Here is a tiny trained network, its code and every weight. The questions are about switching its units off for an input and a target symbol, where a switched-off unit gives its printed mean instead of its output.

import numpy as np


def w(rows, s, z=0):
    codes = np.array(rows[::2]) - 128.0
    scale = np.full(codes.shape[1], s)
    scale[-1] = z or s
    return codes * scale


def f(y):
    return y / 2 * (1 + np.tanh(0.7978845608 * (y + 0.044715 * y**3)))


def softmax(a):
    e = np.exp(a - a.max(-1, keepdims=True))
    return e / e.sum(-1, keepdims=True)


def log_softmax(a):
    a = a - a.max(-1, keepdims=True)
    return a - np.log(np.exp(a).sum(-1, keepdims=True))


def net(x, mask):
    ids = ['ΘΞγδλμστω'.index(c) for c in x.split()]
    T = len(ids)
    res = E[ids] + P[:T]
    u = 0
    for l in range(2):
        r = res
        for j in range(2):
            rows = slice(2 * j, 2 * j + 2)
            q, k, v = (r @ M[l][rows].T for M in (Q, K, V))
            z = softmax(np.where(np.tri(T) > 0, q @ k.T / 2**0.5, -1e9)) @ v
            o = O[l][rows]
            res = res + np.where(mask[u + j], z, o[:, -1]) @ o[:, :-1]
        u += 2
        y = f(res @ A[l][:, :-1].T + A[l][:, -1])
        res = res + np.where(mask[u : u + 12], y, B[l][:, -1]) @ B[l][:, :-1]
        u += 12
    return log_softmax(res[-1] @ U[:, :-1].T + U[:, -1])


Q, K, V, O, A, B = {}, {}, {}, {}, {}, {}
E = w([
[102,2,82],'Θ',
[148,58,84],'Ξ',
[155,128,150],'γ',
[132,83,108],'δ',
[196,130,79],'λ',
[135,78,109],'μ',
[83,37,118],'σ',
[153,88,102],'τ',
[152,79,95],'ω',
],0.012)
P = w([
[121,114,154],'0',
[245,188,139],'1',
[112,146,120],'2',
[174,131,209],'3',
[93,212,78],'4',
[157,161,220],'5',
],0.013)
Q[0] = w([
[191,77,133],'L0H1',
[170,78,175],'L0H1',
[172,46,6],'L0H2',
[66,132,69],'L0H2',
],0.024)
K[0] = w([
[81,147,78],'L0H1',
[87,176,91],'L0H1',
[125,156,1],'L0H2',
[110,106,66],'L0H2',
],0.029)
V[0] = w([
[25,65,137],'L0H1',
[8,193,254],'L0H1',
[70,176,185],'L0H2',
[66,209,92],'L0H2',
],0.012)
O[0] = w([
[95,83,50,138],'L0H1',
[252,58,43,33],'L0H1',
[140,81,60,70],'L0H2',
[51,79,135,2],'L0H2',
],0.012,0.0051)
A[0] = w([
[221,52,150,113],'L0N1',
[113,34,202,34],'L0N2',
[71,175,137,135],'L0N3',
[121,143,60,108],'L0N4',
[226,74,255,3],'L0N5',
[234,27,215,220],'L0N6',
[150,165,113,136],'L0N7',
[113,145,131,93],'L0N8',
[194,39,136,89],'L0N9',
[120,58,175,54],'L0N10',
[114,54,99,108],'L0N11',
[132,184,56,87],'L0N12',
],0.0087,0.0032)
B[0] = w([
[68,153,36,190],'L0N1',
[171,194,148,122],'L0N2',
[91,73,70,204],'L0N3',
[74,147,173,116],'L0N4',
[2,199,208,245],'L0N5',
[197,226,103,253],'L0N6',
[150,83,154,160],'L0N7',
[120,124,108,133],'L0N8',
[37,181,83,155],'L0N9',
[151,183,140,116],'L0N10',
[121,219,129,126],'L0N11',
[163,127,191,123],'L0N12',
],0.015,0.0058)
Q[1] = w([
[105,149,131],'L1H1',
[82,213,190],'L1H1',
[174,46,96],'L1H2',
[127,5,113],'L1H2',
],0.015)
K[1] = w([
[137,101,130],'L1H1',
[86,65,78],'L1H1',
[96,250,118],'L1H2',
[56,212,47],'L1H2',
],0.015)
V[1] = w([
[65,2,130],'L1H1',
[143,216,193],'L1H1',
[133,141,148],'L1H2',
[75,215,41],'L1H2',
],0.0039)
O[1] = w([
[255,17,182,100],'L1H1',
[67,129,163,161],'L1H1',
[94,136,109,139],'L1H2',
[17,86,95,255],'L1H2',
],0.0038,0.0042)
A[1] = w([
[151,180,227,95],'L1N1',
[161,82,141,253],'L1N2',
[97,49,111,49],'L1N3',
[150,165,175,125],'L1N4',
[228,89,166,120],'L1N5',
[153,93,250,98],'L1N6',
[163,96,129,120],'L1N7',
[225,119,206,175],'L1N8',
[158,116,2,180],'L1N9',
[201,211,116,136],'L1N10',
[226,94,145,180],'L1N11',
[140,82,154,246],'L1N12',
],0.0093,0.0059)
B[1] = w([
[163,133,53,239],'L1N1',
[30,148,167,142],'L1N2',
[191,163,110,142],'L1N3',
[132,135,93,195],'L1N4',
[138,252,156,132],'L1N5',
[83,86,26,164],'L1N6',
[120,177,101,122],'L1N7',
[144,42,108,155],'L1N8',
[110,91,195,161],'L1N9',
[155,72,199,246],'L1N10',
[62,196,104,135],'L1N11',
[38,111,143,151],'L1N12',
],0.019,0.012)
U = w([
[1,126,213,199],'Θ',
[101,61,144,188],'Ξ',
[176,178,157,204],'γ',
[192,51,157,132],'δ',
[108,128,99,3],'λ',
[172,54,153,71],'μ',
[174,22,233,104],'σ',
[164,32,126,56],'τ',
[142,64,130,45],'ω',
],0.0045,0.0055)

Each question gives the input, a string of symbols that net reads in full, and the target symbol t.
The units are the heads (2 rows each of Q, K, V and O) and the neurons (one row each of A and B). Each row of codes is followed by its name. A weight is (code - 128) times the scale printed after its matrix; where a second scale follows, it is the last column's (O, A, B and U).
mask holds one flag per unit, layer by layer, with each layer's heads first. A switched-off unit (its flag False) gives its mean, the last column of its rows in O or B, instead of its output. The means were averaged over made-up inputs and are rounded, as every weight is.
A unit's drop is (log p(t) with every unit on - log p(t) with that unit switched off) / (log p(t) with every unit on - log p(t) with every unit switched off).
The circuit of an input: a set's keep is (log p(t) with only the set's units on - log p(t) with every unit switched off) / (log p(t) with every unit on - log p(t) with every unit switched off). Starting from the 12 units with the biggest drops (on a tie, the unit counted first), units are removed one at a time, each time the one whose removal leaves the highest keep (on an exact tie, the one counted first), for as long as the keep stays at least 0.8.
circuit, biggest first: the units of the circuit, biggest drop first
unit that matters most: the unit with the biggest drop
k most important neurons: the k neurons with the biggest drops, biggest first
k most important neurons of layer l: the k neurons of layer l with the biggest drops, biggest first
heads that matter: for each layer, one digit per head in row order, 1 if its drop is at least 0.15 and else 0, layers parted by /
input γ γ γ Ξ, target γ: circuit, biggest first -> [L0N6 L0H1]
input λ γ λ Ξ, target λ: 3 most important neurons of layer 1 -> [L1N1 L1N6 L1N10]
input τ τ τ, target Θ: unit that matters most -> L1N1
input Θ λ Θ γ Θ μ, target Θ: 3 most important neurons of layer 0 -> [L0N6 L0N5 L0N1]
input σ Θ λ Θ, target λ: 2 most important neurons -> [L1N1 L1N6]
input ω Θ λ λ Θ τ, target Θ: circuit, biggest first -> [L0H1 L0N6 L1N1]
input λ τ γ δ, target γ: circuit, biggest first -> [L0N5 L0H1 L0N6 L1N1]
input σ γ γ Θ, target γ: circuit, biggest first -> [L0N6 L0H1]
input γ Θ λ γ, target λ: circuit, biggest first -> [L0H1 L0N5 L1N1 L1N6]
input γ λ μ γ σ ω, target σ: 2 most important neurons -> [L0N6 L1N9]
input ω Ξ λ Θ τ δ, target τ: heads that matter -> 11 / 10
input μ γ γ λ, target γ: 3 most important neurons of layer 0 -> [L0N5 L0N1 L0N6]
input δ γ λ, target Θ: circuit, biggest first -> [L0N6 L1N1]
input Ξ τ γ ω γ δ, target γ: circuit, biggest first -> [L0H1 L0N6]
input Θ γ γ Θ σ Θ, target σ: unit that matters most -> L0H1
input γ γ Θ γ γ γ, target γ: 3 most important neurons of layer 0 -> [L0N5 L0N1 L0N6]
input λ γ Θ Θ τ Θ, target τ: heads that matter -> 10 / 10
input τ Θ γ σ, target γ: heads that matter -> 10 / 00
input μ γ γ γ σ τ, target σ: 3 most important neurons of layer 1 -> [L1N9 L1N10 L1N1]
input γ γ σ ω λ τ, target λ: 3 most important neurons -> [L0N5 L1N1 L1N6]
input δ σ λ δ, target λ: 2 most important neurons of layer 0 -> [L0N5 L0N1]
input σ δ γ ω, target γ: 2 most important neurons -> [L0N5 L0N6]
input τ ω λ, target Θ: most important neuron of layer 0 -> [L0N3]
input ω δ γ γ, target γ: 4 most important neurons -> [L0N5 L0N6 L0N1 L1N1]
